Here is a tiny trained network, its code and every weight. The questions are about switching its units off for an input and a class, where a switched-off unit gives its printed mean instead of its output.

import numpy as np


def w(rows, s, z=0):
    codes = np.array(rows[::2]) - 128.0
    scale = np.full(codes.shape[1], s)
    scale[-1] = z or s
    return codes * scale


def f(y):
    return np.maximum(y, 0)


def log_softmax(a):
    a = a - a.max(-1, keepdims=True)
    return a - np.log(np.exp(a).sum(-1, keepdims=True))


def net(x, mask):
    res = np.array(x, float).reshape(1, 3) / 4 @ E
    y = f(res @ A[0][:, :-1].T + A[0][:, -1])
    res = res + np.where(mask, y, B[0][:, -1]) @ B[0][:, :-1]
    return log_softmax(res[-1] @ U[:, :-1].T + U[:, -1])


A, B = {}, {}
E = w([
[247,74,121,104,209,96,142],'x0',
[155,234,196,125,163,104,161],'x1',
[112,52,198,117,55,126,99],'x2',
],0.011)
A[0] = w([
[151,82,164,54,216,135,174,1],'N1',
[71,168,117,32,232,157,105,197],'N2',
[67,37,63,122,116,221,29,149],'N3',
[105,253,179,162,129,116,136,151],'N4',
[224,44,134,78,162,66,183,159],'N5',
[141,188,120,132,163,65,176,185],'N6',
[114,39,231,118,42,126,184,251],'N7',
[134,168,84,112,135,107,80,80],'N8',
[239,97,98,89,176,125,158,206],'N9',
[149,204,217,80,166,95,83,58],'N10',
[104,176,45,136,176,56,140,176],'N11',
[180,207,53,168,135,140,183,237],'N12',
[239,109,123,109,148,85,100,35],'N13',
],0.0067,0.002)
B[0] = w([
[125,189,148,142,75,198,161,189],'N1',
[96,160,117,135,33,86,53,174],'N2',
[49,188,92,50,203,112,111,234],'N3',
[78,155,90,73,174,165,77,210],'N4',
[170,254,89,78,166,165,130,254],'N5',
[170,98,73,90,150,135,41,194],'N6',
[186,179,59,37,92,127,53,233],'N7',
[166,144,128,137,84,123,80,143],'N8',
[138,198,69,124,195,206,69,245],'N9',
[56,152,136,107,206,34,116,195],'N10',
[241,169,134,143,18,106,95,185],'N11',
[176,140,21,88,75,67,34,204],'N12',
[117,147,180,69,112,185,84,208],'N13',
],0.0065,0.0087)
U = w([
[138,234,142,82,96,254,109,228],'0',
[89,147,117,61,238,75,64,248],'1',
[214,153,131,73,12,124,51,218],'2',
[202,109,138,154,104,92,48,124],'3',
[155,111,186,98,160,116,215,6],'4',
[162,110,158,162,112,103,157,6],'5',
[132,67,177,141,156,2,178,6],'6',
],0.007,0.0023)

Each question gives the input, the list of numbers given to net, and the class t.
The units are the neurons (one row each of A and B). Each row of codes is followed by its name. A weight is (code - 128) times the scale printed after its matrix; where a second scale follows, it is the last column's (A, B and U).
mask holds one flag per neuron, in row order. A switched-off neuron (its flag False) gives its mean, the last column of its row in B, instead of its output. The means were averaged over made-up inputs and are rounded, as every weight is.
A unit's drop is (log p(t) with every unit on - log p(t) with that unit switched off) / (log p(t) with every unit on - log p(t) with every unit switched off).
The circuit of an input: a set's keep is (log p(t) with only the set's units on - log p(t) with every unit switched off) / (log p(t) with every unit on - log p(t) with every unit switched off). Starting from the 12 units with the biggest drops (on a tie, the unit counted first), units are removed one at a time, each time the one whose removal leaves the highest keep (on an exact tie, the one counted first), for as long as the keep stays at least 0.8.
circuit, biggest first: the units of the circuit, biggest drop first
unit that matters most: the unit with the biggest drop
k most important neurons: the k neurons with the biggest drops, biggest first
drop of u: that unit's drop, to one decimal
input [7,6,-4], class 0: circuit, biggest first -> (N1)
input [7,1,-2], class 0: circuit, biggest first -> (N5, N1)
input [1,7,-1], class 1: 2 most important neurons -> (N10, N4)
input [-1,7,6], class 1: circuit, biggest first -> (N10, N1)
input [-6,-8,-6], class 1: 2 most important neurons -> (N3, N1)
input [8,4,-1], class 0: circuit, biggest first -> (N1, N5)
input [-5,-7,7], class 1: 3 most important neurons -> (N3, N11, N1)
input [0,3,-7], class 2: circuit, biggest first -> (N11, N12)
input [6,1,-5], class 0: circuit, biggest first -> (N5, N1)
input [-3,6,-6], class 1: 4 most important neurons -> (N4, N10, N7, N1)
input [0,-1,-2], class 3: 2 most important neurons -> (N5, N3)
input [8,-5,-5], class 0: 2 most important neurons -> (N9, N5)
input [6,6,5], class 0: circuit, biggest first -> (N1, N5)
input [-1,0,2], class 3: unit that matters most -> N5
input [1,2,-6], class 2: 4 most important neurons -> (N11, N12, N3, N2)
input [4,1,-7], class 2: circuit, biggest first -> (N12, N11)
input [2,-5,-6], class 2: 4 most important neurons -> (N11, N12, N10, N4)
input [-1,-3,-3], class 3: drop of N7 -> 0.1
input [-1,-5,-7], class 2: drop of N6 -> 0.0
input [0,7,5], class 1: unit that matters most -> N10
input [0,6,-8], class 2: drop of N11 -> 0.6
